The symbols move the items like this.
bm: @>., *>rq, %>sm, +>jp, !>nf, &>dd
dt: @>cm, *>qn, %>fz, +>., !>fb, &>cf
zm: @>bn, *>zh, %>dj, +>gf, !>hb, &>zf
cm: @>nh, *>rd, %>fl, +>dt, !>sq, &>cz
ht: @>jp, *>dr, %>sq, +>gm, !>pp, &>hr
hc: @>qm, *>sn, %>lb, +>ld, !>gr, &>tr
fz: @>fl, *>lj, %>dt, +>., !>gm, &>sl
jc: @>., *>nf, %>rf, +>hs, !>bn, &>nt
bn: @>., *>gg, %>hm, +>zm, !>dd, &>zn
ml: @>., *>sb, %>nf, +>fr, !>sc, &>rf
sb: @>., *>rf, %>nt, +>gr, !>lz, &>ml
sq: @>tr, *>ld, %>ht, +>fb, !>bs, &>rt
dp: @>ld, *>bh, %>dh, +>., !>jg, &>fb
qr: @>pp, *>bd, %>mz, +>., !>fz, &>zr
rf: @>., *>ml, %>jc, +>bc, !>hm, &>sb
lh: @>hs, *>pp, %>qg, +>zr, !>gf, &>mq
lb: @>rq, *>hb, %>hc, +>dr, !>nc, &>jp
jj: @>hr, *>gm, %>bh, +>., !>zr, &>dh
qm: @>., *>jd, %>rq, +>hc, !>sb, &>sm
pc: @>zf, *>gf, %>rd, +>lj, !>dr, &>fl
qg: @>bc, *>bs, %>lh, +>bg, !>cz, &>tp
fr: @>ml, *>gr, %>hg, +>bs, !>nh, &>bc
fl: @>zh, *>pc, %>cm, +>fz, !>ht, &>gf
zh: @>gg, *>zf, %>nh, +>fl, !>jp, &>zm
sl: @>gf, *>fz, %>cf, +>., !>jj, &>lj
cf: @>cz, *>dt, %>sl, +>., !>bh, &>qn
hs: @>jc, *>hg, %>bc, +>lh, !>zm, &>nc
lz: @>., *>hm, %>zn, +>hf, !>qm, &>sc
lj: @>pc, *>sl, %>qn, +>., !>dh, &>fz
hb: @>dd, *>jp, %>sn, +>hr, !>hs, &>lb
jp: @>bm, *>lb, %>tr, +>ht, !>hg, &>hb
bg: @>qg, *>mz, %>zr, +>., !>cf, &>jg
dj: @>hm, *>nh, %>zm, +>cz, !>sn, &>hf
dr: @>lb, *>hr, %>ld, +>dh, !>mq, &>ht
gg: @>., *>zn, %>sc, +>zh, !>bm, &>bn
qn: @>rd, *>cf, %>lj, +>., !>dp, &>dt
rt: @>sn, *>sq, %>hr, +>bh, !>qg, &>ld
nt: @>., *>jc, %>sb, +>nc, !>zn, &>nf
zr: @>lh, *>qr, %>bg, +>., !>sl, &>bd
zn: @>., *>bn, %>lz, +>zf, !>rq, &>gg
dh: @>dr, *>jj, %>dp, +>., !>bd, &>gm
bs: @>fr, *>tp, %>pp, +>mz, !>cm, &>qg
bc: @>rf, *>fr, %>hs, +>qg, !>dj, &>gr
sm: @>., *>qm, %>bm, +>tr, !>ml, &>jd
bd: @>mq, *>zr, %>jg, +>., !>lj, &>qr
fb: @>sq, *>dp, %>gm, +>., !>mz, &>bh
gr: @>sb, *>bc, %>nc, +>tp, !>hf, &>fr
nc: @>nt, *>hs, %>gr, +>mq, !>zf, &>hg
hm: @>., *>sc, %>bn, +>dj, !>jd, &>lz
rd: @>hf, *>cz, %>pc, +>qn, !>ld, &>cm
pp: @>hg, *>mq, %>bs, +>qr, !>fl, &>lh
hr: @>hb, *>ht, %>rt, +>jj, !>lh, &>dr
bh: @>rt, *>fb, %>jj, +>., !>bg, &>dp
jg: @>tp, *>bg, %>bd, +>., !>qn, &>mz
mz: @>bs, *>jg, %>qr, +>., !>dt, &>bg
zf: @>zn, *>zm, %>hf, +>pc, !>lb, &>zh
gm: @>ht, *>dh, %>fb, +>., !>qr, &>jj
gf: @>zm, *>fl, %>cz, +>sl, !>hr, &>pc
mq: @>nc, *>lh, %>tp, +>bd, !>pc, &>pp
cz: @>dj, *>cm, %>gf, +>cf, !>rt, &>rd
nh: @>sc, *>hf, %>zh, +>cm, !>tr, &>dj
nf: @>., *>nt, %>ml, +>hg, !>gg, &>jc
sc: @>., *>lz, %>gg, +>nh, !>sm, &>hm
hf: @>lz, *>dj, %>zf, +>rd, !>hc, &>nh
sn: @>jd, *>tr, %>hb, +>rt, !>bc, &>hc
jd: @>., *>sm, %>dd, +>sn, !>rf, &>qm
hg: @>nf, *>nc, %>fr, +>pp, !>zh, &>hs
ld: @>hc, *>rt, %>dr, +>dp, !>tp, &>sq
tp: @>gr, *>qg, %>mq, +>jg, !>rd, &>bs
dd: @>., *>bm, %>jd, +>hb, !>jc, &>rq
tr: @>sm, *>hc, %>jp, +>sq, !>fr, &>sn
rq: @>., *>dd, %>qm, +>lb, !>nt, &>bm

The rows follow the links: the fewer symbols apart two items are, the more alike their rows tend to be.

Each row is also shifted at random along 7 hidden directions that mean nothing.

Some items, each with a row of numbers:
rf -> [ 305   10 -110  -11 -128  -22   36   12  -72 -142  128   52   50  -47  -77  -58    4    7   -8 -157   56  -41  -56  -13  -37    3 -174   25   17  -15   52 -160 -135  125   99   87   17  -32   49 -138    3   84  -59  125]
hr -> [  46 -151  -54  -21   89   64  -52 -257   66  -51  119 -108   26   27  132   78  -92  -33    8   40  -56  189   85   15  -84   99  -86  -39 -182  135   28   53  -19   28   25 -122 -244   11  -27  158  126   31  138  -50]
lh -> [ 124 -102   37 -100   60  -48  -12  -63  143  -52  -47   -5   -4  113   56  218 -203    1   44   20 -178  115   96    7 -141    7   99  -41  -77   42  -27   84   76  -20  -69   12 -196   64   31   43   38  -50  134  -35]
zm -> [ 188   71  -57   -6  -64 -121   56  -11   97  -73   29   -9   82    7  -87   52  -84  -30   31    0  -57  -13   27   28  -58   19  -13   59   20   -6   38   97  -31   45    2  -23  -19  144  -54  -29    5  -67   67  -57]
dj -> [-209   18 -127   56  -79   -4   43 -108   91 -212  152  -91  146  -24  -73   57   72    2   40  -23  -12  -11   41   17  -14  -88  -12   38   52 -135   28   41 -191   71  -52  130   63  138   59  -39  110  -33   66  -14]
zr -> [  38   -4   87  -88   97 -107  -37   66   95   20 -103   35   15   81   35  121 -133   20   -4   -7 -128  -21   37   19 -106  -42  154  -40  -57   31 -103   95  160  -43 -137   61  -34   11    1   13   21  -65   38    0]
sq -> [ -45   29   30   94  -27   71  -44  -34  -52   36   11  -85  -31  -48   87 -169  139   40  -35  -22   21    2  -27  -63   32  -58  -17  -41   58   31   26  -41  -60  -32 -100  111  101 -153  -27   -9    3   90  -38   51]
cm -> [-100    4   -6  108  -48   59  -73   11  -18   48   70   47   12  -61   32  -79   85  124   24  -69   44  -22    8  -79  -20  -11    0  -21   84   -5  100  -44  -70  -63  -60   -9   90  -52  -44  -42   40  -55   15    5]
nf -> [ 150   51    0  -69 -135  -33   -1  174   49    9    0  -26  -78   77 -110   43  -16  -11  -57  104   17   15  -12  -69   68   12  -47  -11   96  -22   80   29  111  -50  129   93  -39   96   16  -20 -106  -15   50   -3]
qn -> [ 166  -97   44   78  119   45   89    2   44   34   46   97  -10  -73  -78  -36   24  260 -126  -59  -12   73   64  -89  -11  -67   83   71   -3 -116  -83  -35 -123   33  -97   90   87  -13   30  -72   72  -65 -190  -40]
mq -> [   1   26   97  -79  146    2   73   23  116  -26 -124   43  -42   35   10  142  -72   28  -50   78 -172  126   55    0   37  -88  189   53    9  -50 -126    4  127  -15 -189  140  -62   58  -15  -10  -53   -7  -22  -54]
hc -> [ -34   85   51   93   87   28    5 -114 -118   17  -51  -33   60   -6   42   43   53 -170  173   25   -2  -55   17  105   61   46   73   14  -10  -84  -78  -56  -40   22   46  -39   46  -45   53   53    9  113  111   41]
mz -> [ -47  -62   93  -42    3    1  -56  -12   72   62    6   39  -42   85 -195 -101   16  153  -91  -70  -42   54   85 -156  -37 -145  -29  -44  -26 -150  -87  -41  -30  -49   44    1   14  -78   44 -131   15  -87 -243   -7]
fz -> [-112  -80  -41  -37   29   65    4  -36  100  -57  199   30  -13 -107  110   24   65  186 -105   32    1   85   -9  -57  -40  -47   28  -30  -62  112   -1   66   22  -92 -222   76  -28   -9  -71   52   36  -30   38 -108]
dr -> [  85  -12   23   14  113   34    8   66  -11   83 -147  -66 -115   11   89    0    2   -6  -86  122  -25   45    3   10   57   46   68   11  -18   99  -25   33   74   36   24    9    2   30  -81  116  -40   59  -44  -55]
bm -> [ 247  134   11  -29  -20  -66   63  -27  -93   -2   -4   40  -51  -56  -31 -163   36   13  -85   -3   13   64  -42  -30  123   -4 -181   11   78   38   22  -19   99   25  -57  -58   63  -55  -19  -54  -81   31 -130   13]
hb -> [ 213  149  -21    9  -37 -114   93   10   67  -66  -28 -101  -21    7  -60 -148    6  -17 -119  -20  -98   44   38    3   84  -82 -142   83   31   -5  -13   86    0  153  -34   81  114   63  -99  -80  -16    8 -162    5]
pp -> [ -28   30  100  -77   -9  -43  -85   28   63   60  -96  -16  -59   45   91   77  -76  -48   69   82 -145   34  -18   -8  -35  -59   95  -63   20   31    5   13  160 -158  -99   34  -52   -9  -60   13  -70  -39  104  -51]
rd -> [  31  -32   39   93  135   21   20 -167  -80   87    1  165   62  -95  -28    4  -48   -3  156 -117  -25  -65   13   69   25   70   61   75    0  -72  -91 -129  -79  -13  -72 -198   13  -30   -4  -79   53  -73    7  -13]
ld -> [ -67  -36  187   80  151   65  -49   99  -44  243 -315  -35 -138   91   96   27  -11  -10  -38   -5   49   56  112  -42   25  107  159  -15   50  -34  -44   45   63   39   67 -119    6  -68  104  124   44  -26  -77   28]
cz -> [ -82  -72  -29   75   16    6  -31   -4   92  -43   19  -50   62  -22    2   61   13   96    3 -112   14   22   66  -28 -112   17   75   12   19  -10   48   86 -108   79  -54   91   41   37   30  -24  149  -82   25   -7]
lb -> [ -51   48   13   21   -3  -33    2  125  -68  118 -215  -99 -107   76   25   36   -7 -196    5  144    9  -53  -37   70   95   81   38  -12   13   32   20   38   62   31  173  -94   56   97 -100  111 -106   24  -16  -41]
bs -> [-146   27  138    5    7   26 -124  -45   16   18  -36   11   33   -1  145   83   54  -42  183    9  -90  -40  -25   37  -26  -38  141  -68   31  -47  -51  -52   66 -151 -196  134  -33  -90   49   12   38   -4  193   59]
lj -> [ 110  -94  -13   -2  134   31   69  -35   54  -30  139  101   28 -133   63   84   10  166  -43   70  -47   29   -6   45  -40  -48  122   52  -89   55  -91   -1  -16  -29 -203   97    6   58  -80   47   39  -21   26 -106]
bn -> [-126  107  -54  -63  -77  -85   46   12   -2  -49  -89   27   29   19  -66   -5  -71  -78  -59  -62   68   13    2   38   34   45  -90   63   55  -15   31  126   95   37    7 -144   31   99   31   -8  -35  -90  -67  -61]
jd -> [-121  123  -35   29  -82  -63   28  -37  -97  -81  -29  -71   32   56  -85 -183   79  -93  -74 -110   77  -66  -26   39   66  -47 -137   69   85  -84   -5   29  -27  127   52  -34  142  -42   80  -66   -2   70 -202   84]
gm -> [  53   21   92  -29   70  -11   -7  -49   35   90  -22   -7  -66  -21   26 -100   76   82  -99   56  -74   28   -5  -41   -7  -76  -15  -10  -70   61  -87   57  107  -33 -164    8   54  -59  -70   24   -5  -17 -110  -51]

From each start, follow one symbol. Which item do you reach?
Answer with the item's name.
start [  31   -2   66  -17  142   -6   17  -20   40  103  -84  -19  -38   20   35   32    4   31  -84  117  -68   26   60    3   -7   -6  102   29  -42    6 -146   75   80    3  -64  -22   -1   24  -60  104   10  -22  -83  -81]
* -> jj
start [ 116  -83   14  -93  -35   26  -52   50  -34  107   14   99  -63    3   44  -78  -47   49  -50    5  -20  -14  -38  -47  -69   -4  -41  -78  -79  162   -5  -73   64  -87  -12  -50  -67  -94  -91  -16  -68    9  -18  -22]
! -> fz
start [ 100   10   44  -47  119  -28   23  -28  -32   49  -76  128  -12  -19   24   -3 -109  -61   30  -16  -84  -90  -49   65  -14  -22   44    6  -92   51 -140 -114   85  -35 -127 -108   -8  -97  -77  -41  -68    3  -58  -12]
* -> zr
start [  32   23   -1  -32   69  -68    5 -196   82 -105  138  -85   57   13  -26   -9  -11   37  -44   50 -139   79   80   34  -44 -174   12   21 -171  -36 -138   89  -27   22 -174   74  -18   29  -71   44   45   27  -94  -70]
% -> bh
start [ -34 -133 -105  -11 -111    0  -23   45   30  -32    5  -58  -27  145 -130  -40 -114   30 -101 -130   73   99   89 -132  -57   -6 -111  -33   24  -69   80  -35 -138  110  262  -27 -105    0   96 -106   30    9 -173   94]
+ -> qg
start [ 124 -101   45  -17   47   26    1  -55   -1    2   20   93   20   45  -24  -61  -59  118  -43 -181  -32   37   23  -43 -116  -40   -5   -6  -74   17  -48  -32  -45   48  -66   28  -49 -143   43 -101   73    6 -108   69]
@ -> qg
start [-292 -103  -72 -134  -64    5   38   28  131 -125   -2  -90 -100  125  -83   85 -126   -5 -205  -29   85  195  109  -73   16   19  -84   22   37  -34   57  120  109   22  141  -46 -201   59  154   30  -29  -38  -91  -20]
& -> nt
start [ -32  -56  119    8   78   72  -79   26   19  127  -73  -76  -88    7   97  -21  104  181 -108  -19   36  103   35 -126  -48  -17   97  -25   37    5   24   78   68  -54  -99   60    5 -133   70   72   97  -17  -69   17]
% -> gm
start [-264   35    0    4    6  -12  -44    7   80  -58   70  -33  -29  -60   78   40   41   55  -29   70  -50   58   -3  -29   15  -16   32   -5   22   76   30   60   67 -140 -174   49   -1   42 -102   35   -3  -66  103 -159]
* -> pc
start [-250  -27  -57  -72 -129   11   -7  140   28 -112  -72  -43  -87   41   73  -39  -94  -88 -141  -32   23    1  -77   12   23   -8 -118    2   24  173   74   47   62   68   34   45  -48  -11  -55  -52 -103   78  -57   19]
& -> nc
start [  97  -21  -14  -48  -53  -33   38  221   58  -10  -69  -64  -44   75  -78  172  -45 -100   23  159  -47  -54  -13  -10   18   -3  114   12  -19    0   32  -37    0    3  226  164  -23  202  -56    5 -137   30  113    4]
+ -> mq
start [-197  121   35  -38  -68   -4  -48  -34 -143   -6  -68  138   -3  -38  124  -59    0 -142  130 -111   57  -67 -126   95   90   35  -80  -13   96  -11   28 -122  123 -111 -139  -63   23 -137  111  -43  -45  108   75  127]
% -> nf
start [ -84  -42  -61   53  -80  -12  -47 -163   -2  -16  274   47  133  -44 -143  -56   79  -22  201   51  -28 -179   13   37  -96 -123   -3  -42 -112  -80  -37 -114 -187 -102   90  -99   31   -4  -82  -21   -9  -14   88  -29]
! -> fb
start [ 240   64   -1   30   91  -36   90   95   -6   60 -154  132  -28  -58   21   58  -82   56  -30    0  -33   51   31    9   77  131   69   79  111   37   15    4   75    9  -71  -82   73   85  -47  -22  -36  -55   15  -57]
! -> lb
start [  -2 -112    1   28  112  103    7 -135   -2   -1  172   -1   48  -26   32   37  102   96    7   49    8   62   67   16  -20  -48   67   -3 -125  -46  -96  -46 -107   39  -56   55  -70  -62   51   65  102   83  -11  -11]
@ -> ld
